Below are the code and all the weights of a small trained network. Each question names an input and a target symbol and asks about switching units off, where a switched-off unit gives its printed mean instead of its output.

import numpy as np


def w(rows, s, z=0):
    codes = np.array(rows[::2]) - 128.0
    scale = np.full(codes.shape[1], s)
    scale[-1] = z or s
    return codes * scale


def norm(h):
    return h / np.sqrt((h * h).mean(-1, keepdims=True) + 1e-5)


def f(y):
    return np.maximum(y, 0)


def softmax(a):
    e = np.exp(a - a.max(-1, keepdims=True))
    return e / e.sum(-1, keepdims=True)


def log_softmax(a):
    a = a - a.max(-1, keepdims=True)
    return a - np.log(np.exp(a).sum(-1, keepdims=True))


def net(x, mask):
    ids = ['βγδζηθλμξπσφψω'.index(c) for c in x.split()]
    T = len(ids)
    res = E[ids] + P[:T]
    u = 0
    for l in range(2):
        q, k, v = (norm(res) @ M[l].T for M in (Q, K, V))
        z = softmax(np.where(np.tri(T) > 0, q @ k.T / 3**0.5, -1e9)) @ v
        res = res + np.where(mask[u], z, O[l][:, -1]) @ O[l][:, :-1]
        u += 1
        y = f(norm(res) @ A[l][:, :-1].T + A[l][:, -1])
        res = res + np.where(mask[u : u + 4], y, B[l][:, -1]) @ B[l][:, :-1]
        u += 4
    return log_softmax(norm(res)[-1] @ U[:, :-1].T + U[:, -1])


Q, K, V, O, A, B = {}, {}, {}, {}, {}, {}
E = w([
[149,159,185,170,101,132,104,87,207,119,94,75],'β',
[84,111,119,106,105,179,114,88,197,138,125,64],'γ',
[79,176,164,144,85,141,93,67,175,107,190,103],'δ',
[174,138,149,194,93,133,134,96,140,157,134,69],'ζ',
[150,85,187,67,142,145,118,126,197,148,160,150],'η',
[128,201,147,123,133,117,94,68,175,99,192,135],'θ',
[83,89,126,103,156,171,176,104,222,154,129,87],'λ',
[150,134,176,144,113,135,138,49,123,136,156,114],'μ',
[134,92,155,109,37,78,111,155,146,138,118,143],'ξ',
[76,180,95,69,138,128,199,154,120,179,129,171],'π',
[112,93,53,154,193,88,83,121,215,104,182,128],'σ',
[182,106,72,80,162,63,124,66,87,189,115,76],'φ',
[126,100,113,84,186,45,255,149,126,80,120,107],'ψ',
[163,136,103,74,178,111,79,127,46,41,124,133],'ω',
],0.0095)
P = w([
[124,151,150,115,87,115,120,146,151,145,179,20],'0',
[93,137,185,110,119,89,113,163,125,147,198,1],'1',
[177,151,129,74,108,162,149,113,219,125,167,123],'2',
[140,132,140,127,90,139,104,105,135,150,136,105],'3',
[87,106,169,109,136,74,115,119,116,134,150,79],'4',
[174,135,111,98,135,153,143,60,207,154,122,208],'5',
[121,114,133,155,111,123,113,58,123,176,93,185],'6',
[73,96,154,131,153,49,103,66,112,144,88,148],'7',
],0.008)
Q[0] = w([
[183,145,121,94,90,142,155,53,191,169,145,114],'0.h0',
[101,107,146,97,187,10,93,73,116,156,137,78],'0.h0',
[81,85,182,105,123,73,65,124,99,156,123,75],'0.h0',
],0.013)
K[0] = w([
[98,86,204,176,139,158,162,17,112,200,139,153],'0.h0',
[147,106,49,130,177,61,145,66,129,96,69,255],'0.h0',
[155,99,62,123,96,117,114,144,111,102,44,241],'0.h0',
],0.0097)
V[0] = w([
[145,120,95,183,255,201,142,101,56,54,135,123],'0.h0',
[95,205,191,129,228,177,119,71,149,181,124,108],'0.h0',
[132,203,59,69,86,127,96,152,103,162,92,107],'0.h0',
],0.006)
O[0] = w([
[144,108,151,111,229,186,140,148,82,159,253,37,2],'0.h0',
[139,152,49,39,96,189,140,115,72,35,124,37,232],'0.h0',
[101,185,85,85,222,129,74,115,123,191,83,177,94],'0.h0',
],0.0057,0.0041)
A[0] = w([
[115,132,111,179,97,162,99,135,96,122,96,104,79],'0.n0',
[114,125,150,134,108,98,129,102,140,146,115,158,189],'0.n1',
[49,119,183,163,249,144,76,187,37,192,151,103,1],'0.n2',
[149,152,109,108,138,152,175,158,160,122,159,173,14],'0.n3',
],0.012,0.0053)
B[0] = w([
[143,170,81,104,113,163,131,203,122,168,192,147,164],'0.n0',
[159,153,112,100,124,116,144,173,143,129,159,99,239],'0.n1',
[172,107,223,37,195,250,40,156,164,219,105,71,255],'0.n2',
[133,211,117,137,112,210,136,172,64,254,174,140,132],'0.n3',
],0.0093,0.0065)
Q[1] = w([
[162,135,113,141,97,254,93,67,134,94,93,207],'1.h0',
[145,83,124,143,200,158,80,137,32,148,97,204],'1.h0',
[146,139,129,186,108,191,100,194,130,78,144,182],'1.h0',
],0.0098)
K[1] = w([
[82,135,255,92,60,203,54,127,155,120,93,79],'1.h0',
[137,147,173,50,198,127,64,220,158,130,101,65],'1.h0',
[144,195,187,169,40,115,51,193,166,107,149,54],'1.h0',
],0.0082)
V[1] = w([
[131,142,204,133,92,165,55,132,102,119,114,150],'1.h0',
[183,115,99,119,130,77,2,101,220,114,181,80],'1.h0',
[194,105,151,95,153,101,77,90,85,182,81,101],'1.h0',
],0.0071)
O[1] = w([
[136,102,189,91,1,240,103,131,57,167,114,146,133],'1.h0',
[159,50,92,189,201,149,78,90,52,148,166,212,254],'1.h0',
[214,97,99,109,45,76,121,25,111,193,140,65,140],'1.h0',
],0.0058,0.008)
A[1] = w([
[88,116,166,167,130,125,89,58,193,100,92,122,213],'1.n0',
[118,59,216,130,60,116,184,94,6,63,158,1,11],'1.n1',
[195,156,107,168,133,126,94,112,59,97,125,126,2],'1.n2',
[124,167,133,149,94,200,145,130,153,131,113,157,74],'1.n3',
],0.0091,0.0031)
B[1] = w([
[123,91,105,117,116,124,167,185,61,194,119,166,179],'1.n0',
[80,78,159,124,6,177,179,29,112,175,202,79,254],'1.n1',
[140,111,124,116,124,168,162,112,82,107,63,129,207],'1.n2',
[124,120,165,159,183,71,121,116,138,134,121,95,195],'1.n3',
],0.011,0.006)
U = w([
[150,108,158,227,126,148,108,97,176,65,6,60,183],'β',
[78,111,12,148,126,215,73,86,253,126,119,131,64],'γ',
[92,236,190,159,134,119,41,56,117,47,173,167,194],'δ',
[161,203,62,143,104,189,159,209,53,195,191,123,57],'ζ',
[193,55,118,68,71,123,103,170,194,53,175,142,47],'η',
[96,157,104,55,124,167,103,116,18,40,67,174,130],'θ',
[74,35,71,86,147,175,195,192,128,139,80,109,54],'λ',
[64,67,158,177,47,166,184,61,141,150,166,92,149],'μ',
[115,77,224,186,80,65,144,176,76,188,13,178,137],'ξ',
[77,234,115,35,126,113,174,130,124,113,72,95,144],'π',
[92,49,157,189,198,111,113,127,63,101,195,187,158],'σ',
[158,115,59,98,135,26,81,38,93,176,131,84,1],'φ',
[108,94,184,147,189,77,209,134,200,113,145,53,146],'ψ',
[154,124,231,50,174,189,95,158,143,174,124,128,179],'ω',
],0.006,0.004)

Each question gives the input, a string of symbols that net reads in full, and the target symbol t.
The units are the heads (3 rows each of Q, K, V and O) and the neurons (one row each of A and B). Each row of codes is followed by its name. A weight is (code - 128) times the scale printed after its matrix; where a second scale follows, it is the last column's (O, A, B and U).
mask holds one flag per unit, layer by layer, with each layer's heads first. A switched-off unit (its flag False) gives its mean, the last column of its rows in O or B, instead of its output. The means were averaged over made-up inputs and are rounded, as every weight is.
A unit's drop is (log p(t) with every unit on - log p(t) with that unit switched off) / (log p(t) with every unit on - log p(t) with every unit switched off).
The circuit of an input: a set's keep is (log p(t) with only the set's units on - log p(t) with every unit switched off) / (log p(t) with every unit on - log p(t) with every unit switched off). Starting from all 10 units, units are removed one at a time, each time the one whose removal leaves the highest keep (on an exact tie, the one counted first), for as long as the keep stays at least 0.8.
units of the circuit, in order: the units of the circuit, biggest drop first
unit that matters most: the unit with the biggest drop
top k neurons: the k neurons with the biggest drops, biggest first
k most important neurons of layer l: the k neurons of layer l with the biggest drops, biggest first
input φ μ μ μ ζ ξ, target η: 3 most important neurons of layer 1 : [1.n1 1.n2 1.n0]
input ζ π μ γ η, target μ: unit that matters most : 0.h0
input δ μ μ μ μ ζ λ, target λ: units of the circuit, in order : [0.n2 1.h0 1.n1 1.n0]
input μ μ μ μ μ μ π δ, target π: top 2 neurons : [0.n2 0.n1]
input μ β ξ φ, target φ: units of the circuit, in order : [1.h0 0.n2]
input ζ μ ξ ζ, target ζ: units of the circuit, in order : [0.n0 0.n2 1.n1]
input μ ξ θ γ, target γ: top 3 neurons : [0.n0 0.n2 1.n1]
input μ δ ξ φ ω ψ ξ μ, target ψ: top 2 neurons : [0.n2 0.n1]
input σ π ω σ, target σ: units of the circuit, in order : [0.n2 1.h0]
input ζ σ σ μ π ω ζ β, target ω: units of the circuit, in order : [0.h0 0.n2]
input μ ξ λ μ ζ ω, target θ: top 2 neurons : [0.n2 1.n1]
input ω μ μ θ ω β, target ξ: 3 most important neurons of layer 1 : [1.n0 1.n1 1.n3]
input η δ η ζ, target ζ: 3 most important neurons of layer 0 : [0.n0 0.n2 0.n1]
input ω μ ξ μ θ, target ξ: unit that matters most : 0.h0
input ζ μ μ φ μ, target φ: top 3 neurons : [0.n2 1.n1 0.n1]
input ξ ζ ξ μ ξ δ, target σ: top 2 neurons : [0.n2 0.n0]
input ζ ω ω, target θ: top 4 neurons : [1.n2 1.n1 0.n2 1.n3]
input π ζ μ μ γ ψ, target π: units of the circuit, in order : [0.n2 1.h0 0.n3 0.n0]
input ξ β ξ β, target β: 3 most important neurons of layer 1 : [1.n3 1.n1 1.n0]
input δ γ μ δ, target δ: 2 most important neurons of layer 1 : [1.n1 1.n3]
input φ ξ μ φ β, target φ: unit that matters most : 1.h0
input δ ψ η ζ ζ λ π, target π: units of the circuit, in order : [0.n2 1.h0 1.n1]
input μ μ ζ, target β: top 4 neurons : [0.n2 1.n1 1.n3 0.n0]
input μ η μ β μ π η μ, target π: units of the circuit, in order : [0.n1 1.h0 0.n2 0.h0]
